Here is a tiny trained network, its code and every weight. The questions are about switching its units off for an input and a class, where a switched-off unit gives its printed mean instead of its output.

import numpy as np


def w(rows, s, z=0):
    codes = np.array(rows[::2]) - 128.0
    scale = np.full(codes.shape[1], s)
    scale[-1] = z or s
    return codes * scale


def norm(h):
    return h / np.sqrt((h * h).mean(-1, keepdims=True) + 1e-5)


def f(y):
    return np.maximum(y, 0)


def log_softmax(a):
    a = a - a.max(-1, keepdims=True)
    return a - np.log(np.exp(a).sum(-1, keepdims=True))


def net(x, mask):
    res = np.array(x, float).reshape(1, 6) / 4 @ E
    u = 0
    for l in range(2):
        y = f(norm(res) @ A[l][:, :-1].T + A[l][:, -1])
        res = res + np.where(mask[u : u + 10], y, B[l][:, -1]) @ B[l][:, :-1]
        u += 10
    return log_softmax(norm(res)[-1] @ U[:, :-1].T + U[:, -1])


A, B = {}, {}
E = w([
[215,60,149,87,171,91,133,172,110,58,176,79],'x0',
[179,172,57,88,159,132,133,69,145,115,149,154],'x1',
[126,136,51,140,160,174,106,188,146,156,141,76],'x2',
[169,131,145,174,151,143,41,155,231,89,75,186],'x3',
[142,200,163,1,84,83,83,167,154,191,110,109],'x4',
[103,188,176,93,224,199,136,164,72,133,136,162],'x5',
],0.0062)
A[0] = w([
[120,149,153,154,111,114,212,129,181,170,92,188,126],'L0N1',
[97,146,63,103,143,82,229,83,63,163,228,87,6],'L0N2',
[69,157,81,151,95,176,137,111,153,202,117,125,2],'L0N3',
[142,105,188,86,107,106,152,71,100,31,90,126,48],'L0N4',
[187,186,40,95,180,132,161,34,168,130,139,113,6],'L0N5',
[33,59,185,175,130,111,109,205,134,170,113,54,41],'L0N6',
[125,106,63,132,46,89,121,101,191,157,119,42,40],'L0N7',
[148,72,143,95,129,120,120,169,131,81,152,105,9],'L0N8',
[143,126,95,92,86,121,140,159,92,126,85,153,66],'L0N9',
[100,137,4,135,162,177,88,207,150,130,109,2,47],'L0N10',
],0.0069,0.0039)
B[0] = w([
[163,170,77,93,117,104,193,140,69,111,95,146,199],'L0N1',
[74,46,110,87,95,147,156,229,199,131,101,115,237],'L0N2',
[86,202,48,119,119,135,135,125,86,140,59,150,206],'L0N3',
[149,175,106,112,115,123,193,58,111,156,111,182,189],'L0N4',
[123,167,245,144,8,250,1,110,80,19,208,72,195],'L0N5',
[147,187,152,60,40,213,51,46,106,17,196,111,231],'L0N6',
[87,158,167,166,227,93,155,62,191,128,146,74,237],'L0N7',
[165,183,50,128,126,135,162,102,123,118,81,81,175],'L0N8',
[134,90,126,184,90,87,74,180,167,153,102,81,141],'L0N9',
[205,82,202,120,114,132,216,49,124,215,142,239,254],'L0N10',
],0.0073,0.0048)
A[1] = w([
[254,62,138,75,180,67,128,175,73,71,180,68,108],'L1N1',
[217,97,144,148,154,129,152,150,135,128,127,57,64],'L1N2',
[144,148,195,101,50,97,167,97,102,78,128,180,91],'L1N3',
[149,85,79,196,68,69,120,93,171,103,172,103,100],'L1N4',
[91,46,6,233,143,174,146,90,74,72,203,166,84],'L1N5',
[95,142,149,134,129,130,149,126,62,78,131,42,171],'L1N6',
[158,213,128,96,45,59,86,137,136,240,157,98,104],'L1N7',
[144,156,127,49,162,105,74,119,149,187,152,71,4],'L1N8',
[89,182,171,78,248,203,146,177,96,143,175,151,112],'L1N9',
[225,134,110,174,161,153,23,154,249,74,61,240,68],'L1N10',
],0.007,0.0034)
B[1] = w([
[23,217,75,204,66,184,123,77,120,137,8,222,240],'L1N1',
[74,171,34,110,118,104,105,87,82,178,144,157,178],'L1N2',
[170,78,77,172,118,189,109,113,139,203,225,126,254],'L1N3',
[42,191,193,128,234,150,123,124,155,132,161,139,207],'L1N4',
[238,140,200,80,174,57,47,232,73,139,92,140,234],'L1N5',
[158,163,89,78,130,134,92,174,210,120,88,95,209],'L1N6',
[181,69,123,176,227,158,121,184,74,52,139,171,249],'L1N7',
[146,91,253,184,180,75,84,239,18,93,94,155,174],'L1N8',
[113,89,114,209,154,26,126,19,246,105,180,59,218],'L1N9',
[66,70,109,31,66,130,218,185,103,156,148,39,251],'L1N10',
],0.0067,0.0056)
U = w([
[125,151,161,103,31,208,45,107,108,38,187,90,147],'0',
[57,40,94,35,72,113,210,216,142,152,94,59,136],'1',
[90,215,30,157,95,117,126,106,93,130,4,205,142],'2',
[197,100,172,133,197,58,69,225,61,128,96,164,136],'3',
[77,134,144,179,201,37,130,50,224,126,158,65,124],'4',
[188,74,127,119,100,140,193,75,124,240,174,220,131],'5',
[192,80,81,133,73,129,99,115,157,175,124,101,104],'6',
[197,89,36,172,66,45,67,136,152,184,94,64,4],'7',
],0.013,0.015)

Each question gives the input, the list of numbers given to net, and the class t.
The units are the neurons (one row each of A and B). Each row of codes is followed by its name. A weight is (code - 128) times the scale printed after its matrix; where a second scale follows, it is the last column's (A, B and U).
mask holds one flag per neuron, layer by layer. A switched-off neuron (its flag False) gives its mean, the last column of its row in B, instead of its output. The means were averaged over made-up inputs and are rounded, as every weight is.
A unit's drop is (log p(t) with every unit on - log p(t) with that unit switched off) / (log p(t) with every unit on - log p(t) with every unit switched off).
The circuit of an input: a set's keep is (log p(t) with only the set's units on - log p(t) with every unit switched off) / (log p(t) with every unit on - log p(t) with every unit switched off). Starting from the 12 units with the biggest drops (on a tie, the unit counted first), units are removed one at a time, each time the one whose removal leaves the highest keep (on an exact tie, the one counted first), for as long as the keep stays at least 0.8.
units of the circuit, in order: the units of the circuit, biggest drop first
unit that matters most: the unit with the biggest drop
k most important neurons: the k neurons with the biggest drops, biggest first
top k neurons in layer l: the k neurons of layer l with the biggest drops, biggest first
input [-6,-5,-3,1,7,4], class 3: unit that matters most : L1N7
input [8,5,-5,0,-3,-8], class 2: 3 most important neurons : L1N1, L1N9, L0N10
input [8,-6,0,7,-2,4], class 2: top 2 neurons in layer 1 : L1N1, L1N2
input [-3,-2,0,4,3,-4], class 1: 3 most important neurons : L1N10, L1N9, L0N4
input [5,0,8,8,5,7], class 1: 2 most important neurons : L1N10, L0N7
input [-3,3,-5,-1,4,1], class 5: 4 most important neurons : L1N3, L1N5, L0N6, L0N1
input [8,8,4,-7,3,4], class 0: top 2 neurons in layer 0 : L0N5, L0N1
input [-7,8,-7,8,-6,1], class 0: units of the circuit, in order : L0N5, L1N10
input [3,8,-1,3,-8,6], class 0: 2 most important neurons : L0N5, L1N7
input [-6,2,8,1,-4,0], class 5: 2 most important neurons : L0N10, L1N1
input [-3,-4,-2,-4,0,2], class 0: 2 most important neurons : L0N6, L1N10
input [1,-1,6,5,4,5], class 5: 2 most important neurons : L0N10, L0N7
input [4,0,-6,6,-3,-6], class 1: 2 most important neurons : L1N10, L0N10
input [-3,-6,3,5,0,7], class 4: unit that matters most : L1N9
input [6,-1,-6,6,0,-2], class 1: 2 most important neurons : L1N10, L0N10
input [-6,2,8,4,4,-3], class 5: 2 most important neurons : L0N10, L1N1
input [2,-1,5,0,-6,-5], class 3: top 3 neurons in layer 1 : L1N5, L1N9, L1N3
input [6,4,-3,1,3,0], class 2: top 2 neurons in layer 0 : L0N6, L0N10
input [-4,-1,-1,3,-2,5], class 4: 2 most important neurons : L1N9, L1N1
input [8,4,3,-2,-1,-8], class 2: unit that matters most : L1N1
input [7,-1,7,-5,-2,0], class 2: top 2 neurons in layer 0 : L0N8, L0N4
input [2,-4,6,-5,6,-2], class 3: top 3 neurons in layer 1 : L1N8, L1N7, L1N10
input [3,-5,5,-3,-4,-6], class 4: top 2 neurons in layer 0 : L0N7, L0N5
input [0,6,4,7,-8,-7], class 3: top 2 neurons in layer 0 : L0N6, L0N2
